Below is a small trained network, with its code and all its weights. Each question gives an input and a class and asks what happens when units are switched off, that is, made to give their printed mean instead of their output.

import numpy as np


def w(rows, s, z=0):
    codes = np.array(rows[::2]) - 128.0
    scale = np.full(codes.shape[1], s)
    scale[-1] = z or s
    return codes * scale


def norm(h):
    return h / np.sqrt((h * h).mean(-1, keepdims=True) + 1e-5)


def f(y):
    return np.maximum(y, 0)


def log_softmax(a):
    a = a - a.max(-1, keepdims=True)
    return a - np.log(np.exp(a).sum(-1, keepdims=True))


def net(x, mask):
    res = np.array(x, float).reshape(1, 6) / 4 @ E
    u = 0
    for l in range(3):
        y = f(norm(res) @ A[l][:, :-1].T + A[l][:, -1])
        res = res + np.where(mask[u : u + 6], y, B[l][:, -1]) @ B[l][:, :-1]
        u += 6
    return log_softmax(norm(res)[-1] @ U[:, :-1].T + U[:, -1])


A, B = {}, {}
E = w([
[165,7,137,93,181,59],'x0',
[8,124,103,66,143,123],'x1',
[126,126,127,131,128,129],'x2',
[122,132,107,148,141,122],'x3',
[200,101,53,95,155,231],'x4',
[127,133,113,138,138,122],'x5',
],0.013)
A[0] = w([
[175,97,20,78,147,233,170],'L0N0',
[156,96,149,92,182,61,78],'L0N1',
[156,4,121,104,162,56,171],'L0N2',
[114,158,152,190,89,140,110],'L0N3',
[208,128,148,185,113,120,255],'L0N4',
[151,135,61,148,153,99,122],'L0N5',
],0.016,0.0046)
B[0] = w([
[136,100,178,72,216,233,235],'L0N0',
[164,95,112,84,20,174,189],'L0N1',
[158,104,80,142,207,6,248],'L0N2',
[164,159,118,99,166,75,180],'L0N3',
[161,129,159,195,108,128,221],'L0N4',
[130,161,171,93,75,106,148],'L0N5',
],0.019,0.014)
A[1] = w([
[62,117,120,124,128,193,38],'L1N0',
[61,67,117,78,120,121,3],'L1N1',
[103,132,177,167,108,254,89],'L1N2',
[41,124,163,95,98,165,123],'L1N3',
[51,130,77,53,141,121,195],'L1N4',
[143,151,164,184,89,114,101],'L1N5',
],0.025,0.0045)
B[1] = w([
[159,157,178,54,77,184,179],'L1N0',
[173,152,43,106,188,29,183],'L1N1',
[154,181,3,109,62,101,242],'L1N2',
[109,110,223,157,104,160,195],'L1N3',
[2,141,84,157,116,159,255],'L1N4',
[87,159,152,80,135,127,226],'L1N5',
],0.026,0.0092)
A[2] = w([
[151,62,164,180,140,159,4],'L2N0',
[253,102,110,122,153,213,58],'L2N1',
[49,89,71,74,135,132,91],'L2N2',
[114,87,94,231,60,24,78],'L2N3',
[191,43,84,128,181,111,111],'L2N4',
[36,157,89,178,139,185,123],'L2N5',
],0.02,0.0035)
B[2] = w([
[177,88,68,180,137,125,143],'L2N0',
[119,102,129,238,113,2,220],'L2N1',
[87,146,80,95,172,150,214],'L2N2',
[153,60,123,64,16,117,218],'L2N3',
[81,202,192,173,180,222,247],'L2N4',
[169,46,218,177,107,153,207],'L2N5',
],0.024,0.013)
U = w([
[142,235,214,114,94,68,216],'0',
[222,194,48,158,75,96,253],'1',
[218,65,199,85,49,37,45],'2',
[196,99,143,239,205,75,94],'3',
[35,104,213,166,90,141,105],'4',
[105,165,78,83,66,229,126],'5',
[75,49,44,70,102,46,105],'6',
[85,105,85,109,253,167,8],'7',
],0.02,0.0024)

Each question gives the input, the list of numbers given to net, and the class t.
The units are the neurons (one row each of A and B). Each row of codes is followed by its name. A weight is (code - 128) times the scale printed after its matrix; where a second scale follows, it is the last column's (A, B and U).
mask holds one flag per neuron, layer by layer. A switched-off neuron (its flag False) gives its mean, the last column of its row in B, instead of its output. The means were averaged over made-up inputs and are rounded, as every weight is.
A unit's drop is (log p(t) with every unit on - log p(t) with that unit switched off) / (log p(t) with every unit on - log p(t) with every unit switched off).
The circuit of an input: a set's keep is (log p(t) with only the set's units on - log p(t) with every unit switched off) / (log p(t) with every unit on - log p(t) with every unit switched off). Starting from the 12 units with the biggest drops (on a tie, the unit counted first), units are removed one at a time, each time the one whose removal leaves the highest keep (on an exact tie, the one counted first), for as long as the keep stays at least 0.8.
circuit, biggest first: the units of the circuit, biggest drop first
top k neurons: the k neurons with the biggest drops, biggest first
k most important neurons of layer l: the k neurons of layer l with the biggest drops, biggest first
input [-1,-3,8,8,3,8], class 1: circuit, biggest first -> [L1N2; L0N2]
input [4,-8,-8,4,-6,-8], class 2: circuit, biggest first -> [L2N3]
input [4,0,-4,-5,0,7], class 2: top 3 neurons -> [L2N3; L0N0; L1N4]
input [-6,0,-5,-6,5,-6], class 1: 2 most important neurons of layer 2 -> [L2N1; L2N4]
input [0,-6,3,0,1,7], class 1: circuit, biggest first -> [L0N2; L1N2]
input [-6,-3,5,-3,2,2], class 1: circuit, biggest first -> [L0N2; L1N2]
input [3,-3,-5,-5,-5,4], class 2: circuit, biggest first -> [L0N0; L2N3]
input [4,0,-4,-3,2,-3], class 3: top 2 neurons -> [L1N4; L2N1]
input [-1,-2,6,-2,-8,8], class 0: top 4 neurons -> [L0N2; L1N5; L1N4; L2N3]
input [-3,-1,3,3,-3,6], class 0: top 4 neurons -> [L0N0; L1N4; L0N2; L1N2]
input [-8,-2,8,3,-1,-6], class 0: 3 most important neurons of layer 0 -> [L0N0; L0N3; L0N2]
input [-2,-3,-1,3,-2,0], class 0: top 3 neurons -> [L1N5; L0N2; L0N0]
input [1,0,1,-3,7,2], class 3: top 3 neurons -> [L2N1; L1N4; L1N5]
input [3,0,-8,1,-2,-7], class 2: circuit, biggest first -> [L1N4]
input [1,-5,-1,6,-7,-8], class 2: top 3 neurons -> [L2N4; L0N0; L1N0]
input [3,2,6,-3,-1,-2], class 6: 2 most important neurons of layer 0 -> [L0N0; L0N4]
input [4,0,-6,-6,1,-8], class 3: top 2 neurons -> [L1N4; L2N4]
input [-1,-3,5,-2,-8,-7], class 0: top 3 neurons -> [L1N5; L0N2; L1N4]
input [2,8,8,-7,-6,8], class 6: top 2 neurons -> [L1N1; L0N0]
input [8,7,-4,-3,2,1], class 7: circuit, biggest first -> [L2N4]
input [0,8,-7,6,6,-6], class 5: top 3 neurons -> [L0N2; L1N2; L1N0]
input [-3,-5,0,2,-2,-1], class 0: top 2 neurons -> [L1N5; L0N2]
input [6,2,-5,-5,-5,-1], class 6: 2 most important neurons of layer 2 -> [L2N3; L2N5]
input [0,0,-6,-3,4,0], class 1: 4 most important neurons of layer 1 -> [L1N2; L1N4; L1N0; L1N5]
